Below are the code and all the weights of a small trained network. Each question names an input and a target symbol and asks about switching units off, where a switched-off unit gives its printed mean instead of its output.

import numpy as np


def w(rows, s, z=0):
    codes = np.array(rows[::2]) - 128.0
    scale = np.full(codes.shape[1], s)
    scale[-1] = z or s
    return codes * scale


def norm(h):
    return h / np.sqrt((h * h).mean(-1, keepdims=True) + 1e-5)


def f(y):
    return np.maximum(y, 0)


def softmax(a):
    e = np.exp(a - a.max(-1, keepdims=True))
    return e / e.sum(-1, keepdims=True)


def log_softmax(a):
    a = a - a.max(-1, keepdims=True)
    return a - np.log(np.exp(a).sum(-1, keepdims=True))


def net(x, mask):
    ids = ['ΛΞβδεζημτψω'.index(c) for c in x.split()]
    T = len(ids)
    res = E[ids] + P[:T]
    r = norm(res)
    for j in range(3):
        rows = slice(4 * j, 4 * j + 4)
        q, k, v = (r @ M[0][rows].T for M in (Q, K, V))
        z = softmax(np.where(np.tri(T) > 0, q @ k.T / 4**0.5, -1e9)) @ v
        o = O[0][rows]
        res = res + np.where(mask[j], z, o[:, -1]) @ o[:, :-1]
    y = f(norm(res) @ A[0][:, :-1].T + A[0][:, -1])
    res = res + np.where(mask[3:19], y, B[0][:, -1]) @ B[0][:, :-1]
    return log_softmax(norm(res)[-1] @ U[:, :-1].T + U[:, -1])


Q, K, V, O, A, B = {}, {}, {}, {}, {}, {}
E = w([
[132,186,166,99,221,61],'Λ',
[177,31,132,54,169,136],'Ξ',
[112,255,14,143,52,164],'β',
[98,29,100,52,126,148],'δ',
[199,212,158,90,138,181],'ε',
[167,119,82,126,54,40],'ζ',
[130,76,118,215,192,119],'η',
[163,41,144,69,197,104],'μ',
[212,180,59,231,142,126],'τ',
[78,147,86,165,86,216],'ψ',
[194,38,136,67,167,147],'ω',
],0.009)
P = w([
[121,129,254,150,72,134],'0',
[128,129,199,135,103,131],'1',
[134,133,179,143,115,138],'2',
[135,131,158,139,120,138],'3',
[137,127,138,134,126,138],'4',
[135,126,120,133,135,139],'5',
[134,127,99,128,140,134],'6',
[131,125,79,125,151,134],'7',
[126,122,60,122,157,125],'8',
],0.0091)
Q[0] = w([
[111,128,78,157,80,127],'H1',
[124,125,90,68,175,119],'H1',
[205,118,109,109,114,81],'H1',
[144,146,166,95,116,167],'H1',
[78,146,192,142,178,178],'H2',
[47,147,111,16,103,84],'H2',
[105,88,79,184,153,158],'H2',
[135,97,148,209,198,58],'H2',
[79,143,127,171,80,255],'H3',
[91,89,154,113,222,141],'H3',
[80,101,31,166,60,137],'H3',
[76,88,173,57,105,165],'H3',
],0.01)
K[0] = w([
[114,91,68,179,96,102],'H1',
[148,163,70,82,175,146],'H1',
[96,99,92,124,161,186],'H1',
[167,120,164,84,89,135],'H1',
[128,137,193,143,19,57],'H2',
[113,190,88,26,123,85],'H2',
[131,73,87,164,120,75],'H2',
[39,110,159,186,192,69],'H2',
[108,136,196,198,2,186],'H3',
[148,102,194,120,72,37],'H3',
[103,104,28,133,82,161],'H3',
[62,33,210,149,78,120],'H3',
],0.0089)
V[0] = w([
[155,117,159,43,35,181],'H1',
[80,92,161,180,110,78],'H1',
[123,84,176,152,118,178],'H1',
[81,215,151,119,172,190],'H1',
[159,87,135,91,73,73],'H2',
[133,105,135,141,57,93],'H2',
[130,137,14,78,212,162],'H2',
[137,189,240,68,150,99],'H2',
[35,109,212,123,186,213],'H3',
[86,179,18,122,196,59],'H3',
[132,211,136,87,113,189],'H3',
[79,142,152,106,2,15],'H3',
],0.0046)
O[0] = w([
[69,107,204,148,107,77,195],'H1',
[138,122,101,85,152,183,148],'H1',
[89,157,127,83,154,95,157],'H1',
[57,186,122,178,85,108,75],'H1',
[172,129,131,126,143,64,151],'H2',
[167,157,135,109,95,74,158],'H2',
[128,69,183,156,231,186,2],'H2',
[147,96,55,171,80,99,204],'H2',
[109,94,113,112,231,219,67],'H3',
[105,152,192,125,3,157,35],'H3',
[70,88,78,150,77,158,167],'H3',
[100,161,82,31,112,82,176],'H3',
],0.005,0.0032)
A[0] = w([
[107,91,100,148,160,120,114],'N1',
[125,158,97,159,168,114,137],'N2',
[173,135,155,73,138,129,107],'N3',
[131,107,115,139,83,117,126],'N4',
[107,119,213,144,156,98,161],'N5',
[134,142,93,184,141,118,2],'N6',
[135,170,243,42,136,146,83],'N7',
[154,173,210,90,139,141,145],'N8',
[120,131,158,131,69,130,56],'N9',
[112,108,218,125,128,100,79],'N10',
[121,172,115,153,94,125,144],'N11',
[127,122,115,92,128,187,157],'N12',
[134,87,97,114,115,121,124],'N13',
[95,126,152,123,107,169,120],'N14',
[134,10,152,87,101,127,126],'N15',
[166,140,118,140,153,106,121],'N16',
],0.012,0.0059)
B[0] = w([
[113,150,67,97,147,131,167],'N1',
[160,90,123,122,67,132,197],'N2',
[97,153,147,123,154,165,183],'N3',
[100,101,157,115,156,170,217],'N4',
[167,151,123,46,183,196,170],'N5',
[132,135,197,164,86,129,144],'N6',
[121,238,246,254,71,88,167],'N7',
[110,135,45,78,203,132,191],'N8',
[133,145,59,145,174,160,152],'N9',
[101,203,151,228,101,87,141],'N10',
[134,85,158,101,152,150,254],'N11',
[112,138,170,126,124,45,173],'N12',
[100,159,114,163,160,112,206],'N13',
[124,75,144,125,157,115,143],'N14',
[141,215,155,143,144,170,215],'N15',
[98,82,135,151,137,140,212],'N16',
],0.0084,0.0052)
U = w([
[141,139,110,160,108,156,50],'Λ',
[147,118,154,140,146,113,22],'Ξ',
[83,186,113,94,26,217,89],'β',
[120,255,200,134,184,143,210],'δ',
[110,141,68,203,132,139,56],'ε',
[150,118,74,93,62,12,253],'ζ',
[195,80,86,22,208,202,147],'η',
[163,115,154,152,149,106,25],'μ',
[214,70,250,150,63,198,167],'τ',
[18,42,223,112,147,148,158],'ψ',
[149,125,144,143,137,122,26],'ω',
],0.0092,0.0048)

Each question gives the input, a string of symbols that net reads in full, and the target symbol t.
The units are the heads (4 rows each of Q, K, V and O) and the neurons (one row each of A and B). Each row of codes is followed by its name. A weight is (code - 128) times the scale printed after its matrix; where a second scale follows, it is the last column's (O, A, B and U).
mask holds one flag per unit, heads first, then neurons. A switched-off unit (its flag False) gives its mean, the last column of its rows in O or B, instead of its output. The means were averaged over made-up inputs and are rounded, as every weight is.
A unit's drop is (log p(t) with every unit on - log p(t) with that unit switched off) / (log p(t) with every unit on - log p(t) with every unit switched off).
The circuit of an input: a set's keep is (log p(t) with only the set's units on - log p(t) with every unit switched off) / (log p(t) with every unit on - log p(t) with every unit switched off). Starting from the 12 units with the biggest drops (on a tie, the unit counted first), units are removed one at a time, each time the one whose removal leaves the highest keep (on an exact tie, the one counted first), for as long as the keep stays at least 0.8.
circuit, biggest first: the units of the circuit, biggest drop first
k most important neurons: the k neurons with the biggest drops, biggest first
heads that matter: for each layer, one digit per head in row order, 1 if its drop is at least 0.15 and else 0, layers parted by /
input ζ ζ ζ μ ζ δ ζ, target δ: circuit, biggest first : (H2; N15; H1)
input ψ Λ ζ ψ ζ, target ψ: circuit, biggest first : (N4; H3; H2)
input ζ η ζ, target η: circuit, biggest first : (H1; H3)
input Ξ ε η ζ ζ τ η ε, target η: circuit, biggest first : (N7; N15; H3)
input ζ ζ ε ω, target δ: circuit, biggest first : (N15)
input ζ ζ Ξ ζ ζ ψ ζ, target ψ: circuit, biggest first : (H2; N4; H3)
input ζ τ ζ, target τ: heads that matter : 101
input ψ ζ ε ψ ζ τ ζ, target τ: 4 most important neurons : (N8; N4; N11; N1)
input β ζ δ η ζ, target δ: circuit, biggest first : (H2; H3)
input ζ ε Λ ζ ω δ Ξ, target δ: heads that matter : 000
input τ ε η ψ ε η Λ ε, target τ: heads that matter : 111
input ζ ε η ζ Λ ε ε μ, target δ: circuit, biggest first : (N15; H3)
input ζ β ζ, target β: 3 most important neurons : (N4; N9; N15)
input Ξ ε ε ε ζ η μ ζ, target η: circuit, biggest first : (H2)
input ε η ε ε Λ ψ, target ψ: heads that matter : 000
input ψ Λ Λ, target η: heads that matter : 110
input ζ ε ζ, target ε: heads that matter : 111
input ζ ζ ε ψ ζ Λ η Λ, target η: heads that matter : 101
input ε ζ ε ε ζ, target ε: heads that matter : 001
input ψ δ η, target η: heads that matter : 000
input ε Λ ζ Λ η η ζ Λ, target τ: heads that matter : 111
input ζ η ζ ζ δ, target δ: circuit, biggest first : (N15)
input τ ζ ζ Λ ζ ε ψ, target ψ: heads that matter : 001
input ω ζ Λ ε ε, target η: 2 most important neurons : (N8; N15)
input β ε η ζ μ ζ ε τ, target τ: heads that matter : 001
